The symbols move the units like this.
vo: sezo->riri, nene->mepi, gupa->ruvo, sina->kuve, vosa->tatu, nede->fozu, naga->mabo, guve->gevi, fasa->mape, furi->zage, zome->fode, zezo->pode, favu->madi, mine->vino, lizi->rege, suva->sezo, dopi->repe, niva->zaku, fefu->lizi, pone->duze, rega->nede, lere->vola, fude->vosa, sute->fume, guza->naga, siri->duru, vola->lusu, tiso->niva, tero->lagu, pibe->panu, povu->fudi, nere->gapo, ligu->nere, kiru->benu, vino->peti, maba->muvu, sane->mato, rilo->rufo, duru->zuge, riri->vupi, vini->rego, geze->suze, lusu->kiru, tatu->guve, kife->vaka, febi->zepu, mato->tuve, liru->tike, fire->vudo, teno->rofi, rege->noso, fila->lupa, ruvo->nene, gapo->vifa, zaku->favu, fode->bavo, bavo->maba, tuve->febi, repe->rega, sela->sute, kuve->gose, vupi->povu, dipo->fefu, pode->pibe, giva->dusa, lagu->sina, mule->sela, gudu->biri, biru->mine, deti->lozu, rofi->soke, femu->bipu, gose->kefu, zuge->giku, fufi->nepi, noso->lofi, zane->zome, gena->teno, rego->ligu, fume->gotu, benu->fene, kavi->dopi, panu->femu, vudo->biti, mape->fufi, gevi->naru, nepi->giva, duze->deti, biti->kife, rufo->gena, pibi->fire, zage->siri, tike->gupa, madi->kebu, rife->gudu, gotu->nifo, lupa->biru, mabo->rife, lozu->geze, tuke->sane
ge: sezo->suva, muvu->maba, nene->ruvo, gupa->tike, sina->lagu, vosa->fude, nede->rega, nifo->gotu, naga->guza, guve->tatu, naru->gevi, zome->zane, kefu->gose, favu->zaku, mepi->nene, dusa->giva, mine->biru, lizi->fefu, dopi->kavi, niva->tiso, giku->zuge, fefu->dipo, rega->repe, sute->sela, siri->zage, vola->lere, lofi->noso, pibe->pode, povu->vupi, nere->ligu, ligu->rego, suze->geze, kiru->lusu, vino->mine, maba->bavo, sane->tuke, duru->siri, riri->sezo, peti->vino, soke->rofi, fene->benu, geze->lozu, lusu->vola, tatu->vosa, kife->biti, febi->tuve, mato->sane, bipu->femu, fire->pibi, teno->gena, rege->lizi, ruvo->gupa, gapo->nere, zaku->niva, fudi->povu, fode->zome, bavo->fode, vifa->gapo, tuve->mato, biri->gudu, repe->dopi, sela->mule, kuve->sina, vupi->riri, pode->zezo, giva->nepi, lagu->tero, gudu->rife, biru->lupa, deti->duze, rofi->teno, kebu->madi, femu->panu, gose->kuve, fozu->nede, zuge->duru, fufi->mape, noso->rege, gena->rufo, rego->vini, fume->sute, benu->kiru, panu->pibe, vudo->fire, mape->fasa, gevi->guve, nepi->fufi, duze->pone, biti->vudo, rufo->rilo, zage->furi, tike->liru, madi->favu, zepu->febi, rife->mabo, gotu->fume, lupa->fila, mabo->naga, vaka->kife, lozu->deti
ru: sezo->naga, muvu->bipu, nene->gotu, gupa->sute, sina->repe, vosa->lagu, nede->noso, nifo->peti, naga->rego, guve->kuve, fasa->pone, naru->kefu, furi->tiso, zome->pode, kefu->fozu, zezo->furi, favu->bavo, mepi->nifo, dusa->suze, mine->biti, lizi->tatu, suva->guza, dopi->fefu, niva->zome, giku->kebu, fefu->vosa, pone->lere, rega->rege, lere->rilo, fude->tero, sute->biru, guza->vini, siri->zaku, vola->rufo, tiso->zane, tero->kavi, lofi->naru, pibe->siri, povu->gudu, nere->tuve, ligu->mato, suze->fene, kiru->teno, vino->kife, maba->femu, sane->sezo, rilo->fasa, duru->favu, riri->mabo, vini->tuke, peti->vaka, soke->dusa, fene->soke, geze->benu, lusu->gena, tatu->sina, kife->nene, febi->povu, mato->riri, liru->mule, bipu->giku, fire->tike, teno->nepi, rege->guve, fila->pibi, ruvo->fume, gapo->febi, zaku->fode, fudi->biri, fode->pibe, bavo->panu, vifa->zepu, tuve->vupi, biri->vifa, repe->lizi, sela->lupa, kuve->rega, vupi->rife, dipo->fude, pode->zage, giva->geze, lagu->dopi, mule->fila, gudu->gapo, biru->vudo, deti->lusu, rofi->giva, kebu->muvu, femu->zuge, gose->nede, fozu->lofi, zuge->madi, fufi->deti, noso->gevi, zane->zezo, gena->fufi, rego->sane, fume->mine, benu->rofi, kavi->dipo, panu->duru, vudo->gupa, mape->duze, gevi->gose, nepi->lozu, duze->vola, biti->ruvo, rufo->mape, pibi->liru, zage->niva, tike->sela, madi->maba, zepu->fudi, rife->nere, gotu->vino, lupa->fire, mabo->ligu, vaka->mepi, lozu->kiru, tuke->suva
se: sezo->dopi, nene->giva, gupa->fufi, sina->siri, vosa->pode, nede->madi, nifo->suze, naga->fefu, guve->panu, fasa->suva, naru->bipu, kefu->giku, mepi->dusa, dusa->fudi, mine->kiru, lizi->fode, suva->kavi, dopi->niva, fefu->zome, pone->guza, rega->favu, lere->vini, fude->zezo, sute->deti, guza->dipo, vola->rego, tero->furi, lofi->muvu, povu->nede, nere->guve, ligu->tatu, suze->biri, kiru->nere, vino->benu, sane->lagu, rilo->tuke, riri->repe, vini->fude, peti->fene, soke->zepu, fene->vifa, geze->gudu, lusu->ligu, tatu->pibe, kife->rofi, febi->gose, mato->sina, liru->fasa, fire->rufo, teno->tuve, rege->bavo, fila->lere, ruvo->nepi, gapo->gevi, fudi->fozu, vifa->naru, tuve->kuve, biri->lofi, repe->zaku, sela->duze, kuve->duru, vupi->rega, dipo->zane, giva->povu, lagu->zage, mule->pone, gudu->noso, biru->lusu, deti->mabo, rofi->febi, gose->zuge, fozu->kebu, fufi->riri, noso->maba, gena->mato, rego->vosa, fume->lozu, benu->gapo, kavi->tiso, vudo->gena, mape->sezo, gevi->femu, nepi->vupi, duze->naga, biti->teno, rufo->sane, pibi->rilo, tike->mape, zepu->kefu, rife->rege, gotu->geze, lupa->vola, mabo->lizi, vaka->soke, lozu->rife, tuke->tero
ra: sezo->mape, muvu->lofi, sina->mato, vosa->rego, nede->povu, naga->duze, guve->nere, fasa->liru, naru->vifa, furi->tero, zome->fefu, kefu->zepu, zezo->fude, favu->rega, dusa->mepi, lizi->mabo, suva->fasa, dopi->sezo, niva->dopi, giku->kefu, fefu->naga, pone->mule, rega->vupi, lere->fila, fude->vini, guza->pone, siri->sina, vola->lupa, tiso->kavi, tero->tuke, lofi->biri, pibe->tatu, povu->giva, nere->kiru, ligu->lusu, suze->nifo, kiru->mine, maba->noso, sane->rufo, rilo->pibi, duru->kuve, riri->fufi, vini->lere, soke->vaka, fene->peti, geze->gotu, lusu->biru, tatu->ligu, febi->rofi, mato->gena, bipu->naru, teno->biti, rege->rife, gapo->benu, zaku->repe, fudi->dusa, fode->lizi, bavo->rege, vifa->fene, tuve->teno, biri->suze, repe->riri, kuve->tuve, vupi->nepi, dipo->guza, pode->vosa, giva->nene, lagu->sane, gudu->geze, deti->sute, rofi->kife, kebu->fozu, femu->gevi, gose->febi, fozu->fudi, zuge->gose, fufi->gupa, noso->gudu, zane->dipo, gena->vudo, rego->vola, benu->vino, kavi->suva, panu->guve, mape->tike, gevi->gapo, nepi->ruvo, duze->sela, rufo->fire, zage->lagu, madi->nede, zepu->soke, rife->lozu, mabo->deti, lozu->fume, tuke->rilo

In the rows, 22 stands for zero.

The rows follow the links: the fewer symbols apart two units are, the more alike their rows tend to be.

Each row is also shifted at random along 5 hidden directions that mean nothing.

Some units, each with a row of numbers:
nene ->  21   27   12   28   13   28   16   25   23   17   21   25   25   28   29   19   20   16   21   28   26   24   21   25
mine ->  17   29   22   23   14   30   23   14   18   24   27   19   22   22   25   35   14   18   26   23   23   12   24   22
femu ->  26   19   26   17   31   27   31   27   16   24   10   25    8   31   29   22   19   30   22    9   18   27   31   28
kebu ->  31   22   22   15   23   21   27   27   29   24   -1   26   15   21   26   18   24   20   20   15   21   16   20   34
biti ->  32   29   15   22    9   37   26   14   29   17   23   22   29   16   21   28   17   29   32   15   21   25   18   21
bipu ->  22   25   25   16   30   20   28   21   21   22   21   26    9   25   27   19   17   23   17   17   21   13   31   34
fume ->  23   23   20   32   10   26   20   25   23   19   18   18   28   23   27   32   17   25   29   25   31   29   28   19
lozu ->  10   27   27   33   19   18   12   22   18   15   19   21   23   29   26   25   22   13   21   31   32   18   31   20
tuke ->  21   16   28   16   17   24   27   19   25   31   18   20   27   14   13   26   28   20   31   14   15   25    9   17
dopi ->  26   16   19   25   28   16   23   33   15   25   19   20   23   27   23   11   33   15   17   21   22   27   17   16
repe ->  37   21   21   21   26   18   28   26   24   21   11   19   23    9   21   20   35   23   20   22   19   24   17   21
nere ->  25   27   29   18   23   26   30   20   19   22   33   19   17   21   18   34   11   23   24   22   16   19   33   23
pone ->  20    9   27   29   17   17   19   30   24   28   31   13   31   23   16   30   26   22   26   30   28   30   22   16
guza ->  22   13   29   30   23   15   17   24   28   27   30   18   30   25   17   24   29   26   23   22   28   26   26   13
nifo ->  17   23   16   30   15   25   12   23   27   16   27   25   26   28   28   20   12   23   23   29   29   26   28   27
fozu ->  32   20   19   19   22   21   22   28   29   15   12   30   19   16   26   16   21   24   23   22   20   27   24   31
soke ->  21   27   15   21   20   29   21   22   28   16   21   31   22   23   22   19   13   22   25   23   19   27   20   30
rufo ->  15   21   20   21   20   32   21   22   16   26   23   20   27   30   20   17   23   15   27   18   19   32   13   12
sute ->  19   23   23   33   15   25   16   18   19   20   22   17   28   31   30   27   22   21   24   19   33   14   28   15
pode ->  22   14   29   21   30   23   28   29   16   29   16   20   16   33   22   21   26   35   24    9   18   39   29   17
lusu ->  18   22   26   24   18   31   27   19   17   22   30   17   26   28   23   32   15   24   28   16   22   24   30   16
vifa ->  21   25   21   19   22   25   25   24   23   20   26   26   17   26   23   25    9   23   21   22   21   20   31   33
vupi ->  28   29   17   30   23   20   19   23   21   13   22   27   25   14   24   13   26   12   17   34   23   20   17   22
gevi ->  17   27   30   24   32   22   22   22   22   16   22   32   12   29   22   18   14   35   22   14   19   31   36   28
fode ->  26   17   30   23   25   13   25   28   25   23   10   19   18    9   22   26   29   32   25   28   22   35   27   22
duze ->  22   17   28   29   15   19   22   25   24   25   25   13   29   18   22   37   26   21   25   26   29   15   23   17
zane ->  13   18   33   24   33    9   20   18   20   32   24   17   20   20   22   19   34   21   15   24   23   16   20   22
lofi ->  21   25   26   21   25   13   19   24   27   20   20   26   16   18   24   22   16   20   19   32   22   16   29   36
panu ->  34   19   24   13   25   21   38   27   18   25   21   17   11   15   22   31   22   32   20   20   17   24   30   27
gapo ->  21   25   25   20   23   27   23   22   20   18   32   27   17   22   22   26    8   27   22   27   17   27   34   29
bavo ->  31   19   25   21   30   11   29   30   16   25   18   17   14   21   28   22   25   23   16   26   24   19   30   26
pibi ->  20   20   21   20   18   30   19   14   20   29   28   19   31   28   19   24   24   18   27   14   23   19   14   16
fila ->  10   17   25   24   17   24   18   17   21   31   29   17   27   27   19   30   22   21   26   23   24   22   19   17
kiru ->  21   24   23   25   18   33   25   24   15   23   22   22   21   35   23   31   11   18   24   15   21   20   32   20
dipo ->  21   11   26   25   24   12   22   31   26   29   29   16   27   20   16   25   31   28   22   25   25   27   23   18
naga ->  24   15   32   30   22   13   23   27   27   25   19   16   27   16   18   32   29   24   25   21   28   18   25   17
nepi ->  25   32   17   30   16   25   18   20   21   13   10   26   28   25   26   17   26   10   23   22   26   15   19   23
benu ->  19   26   23   25   18   31   21   20   21   15   25   24   20   33   27   27    8   28   26   16   24   26   36   24
vino ->  14   28   21   25   14   32   19   17   25   20   25   25   23   25   24   29    9   25   31   25   23   26   27   24

The symbols that take the first to the second take the third to the fourth, perhaps in another order. What is the fourth?
Answer with the unit's name.
 26   19   20   17   24   28   27   24   14   28   27   20   27   28   17   18   27   16   24   13   16   26   13   14
to  25   14   30   32   24   16   21   27   21   24   31   15   25   26   20   26   28   25   19   24   29   21   28   15
as  18   24   32   24   26   29   28   18   16   25   25   19   19   31   19   30   19   23   23   10   18   20   32   17
to riri

 31   23   20   20   27   18   25   25   26   19    6   25   15   19   27   16   30   27   17   19   22   22   19   29
to  25   21   20   17   28   19   22   30   24   20   13   28   14   20   27   12   23   22   19   26   22   22   21   34
as  18   21   21   18   32   24   25   27   12   26   25   22   20   27   19   15   28   18   21   22   12   31   14   16
to sina

 23   16   29   32   14   18   19   25   28   24   19   15   33   19   18   36   26   26   31   23   27   25   27   14
to   9   17   29   28   23   24   16   19   19   28   34   21   29   30   16   23   22   25   27   21   24   26   24   15
as  19   21   23   27   14   23   17   23   21   25    9   18   32   25   22   19   31   10   26   21   26   20   12   15
to pone

 16   23   29   18   25   24   30   23   13   27   31   17   23   27   19   35   17   18   23   25   16   22   26   18
to  21   20   24   13   21   28   29   21   19   30   21   21   28   18   16   25   25   14   27   18   14   24   11   16
as  16   18   31   18   25   23   26   23   17   30   33   17   24   24   16   31   22   22   23   21   18   21   23   19
to tuke

 22   17   25   16   27   22   25   24   22   32   18   20   26   24   16   17   30   23   25   16   16   31   13   18
to  28   17   19   25   23   18   20   27   21   21   26   20   30   19   17   19   34   16   23   26   23   23   14   13
as  25   28   19   13   30   26   28   21   19   21   24   25   18   14   19   17   21   22   21   25   12   28   16   22
to povu

 15   28   31   19   25   26   29   25   12   23   20   21   15   29   22   30   12   17   24   24   16   23   29   25
to  25   27   20    8   30   20   32   25   16   28   18   22   14   15   24   22   24   18   20   27   13   22   17   29
as  16   28   26   27   26   14   13   21   30   15   25   31   21   18   24   20   15   22   18   36   29   15   30   35
to bipu

 18   13   32   18   29   17   27   24   18   36   17   20   19   31   22   24   29   27   23   11   19   25   23   19
to  21   22   34   18   29   22   31   24   19   27   20   19   15   17   19   31   24   27   25   16   16   21   28   23
as  18   32   25   18   28   29   23    8   18   24   27   26   25   18   16   18   25   13   24   16   11   16   12   17
to rofi

 32   26   18   21   30   15   24   25   22   17   16   22   19   13   23   17   31   17   15   28   20   21   18   24
to  29   25   19   24   28   18   22   27   23   14    9   30   18   20   27   13   27   17   16   19   22   16   22   30
as  24   21   27   35   22   14   18   31   22   13   21   21   22   24   25   24   18   23   22   35   27   29   35   22
to gudu

 23   19   31   16   29   20   30   26   15   28   14   19   13   23   23   29   26   27   23   13   17   25   27   25
to  21   29   23   16   37   23   24   14   14   24   26   29   16   26   19   10   27   15   16   15   14   17   16   16
as  22   13   33   21   22   22   25   22   24   30   29   16   26   23   14   33   22   28   29   15   20   28   22   17
to rilo

 23   25   12   20   13   24   16   31   30   16   20   27   24   18   26   19   18   14   23   37   25   25   16   31
to  20   25   18   22   12   23   18   29   28   23   22   20   22   20   27   32   13   13   23   33   28   15   24   31
as  20   26   30   29   31   11   19   26   22   18   20   22   17   15   22   22   27   28   17   30   23   19   31   23
to nere

 29   29   21   23   22   21   20   19   32   14   15   31   23   17   24   17   20   19   20   23   24   13   21   33
to  27   25   11   22   16   24   17   28   28   14   22   27   25   22   27   17   16   15   21   28   26   21   22   31
as  25   16   22   15   28   22   31   30   17   29   13   20   17   21   20   19   29   26   23   15   15   32   16   17
to lagu

 21   17   24   25   24   18   15   25   22   25   24   21   30   25   19   15   34   17   19   22   25   26   13   15
to  17   16   35   27   28   12   19   20   24   29   20   17   25   22   17   24   35   24   21   23   26   20   22   19
as  35   26   10   14   25   35   31   27   12   19   27   26   19   33   27   14   14   13   20   13   15   23   21   20
to rega

 23   25   25   15   32   25   27   17   19   24   26   26   18   11   16   16   27   22   22   23   14   26   15   19
to  20   21   23   19   32   20   26   20   18   28   18   25   19   21   19   13   30   27   20   16   16   31   16   17
as  24   20   32   35   23   14   20   27   20   18   16   19   25   29   24   26   27   20   22   19   29   22   33   17
to fefu

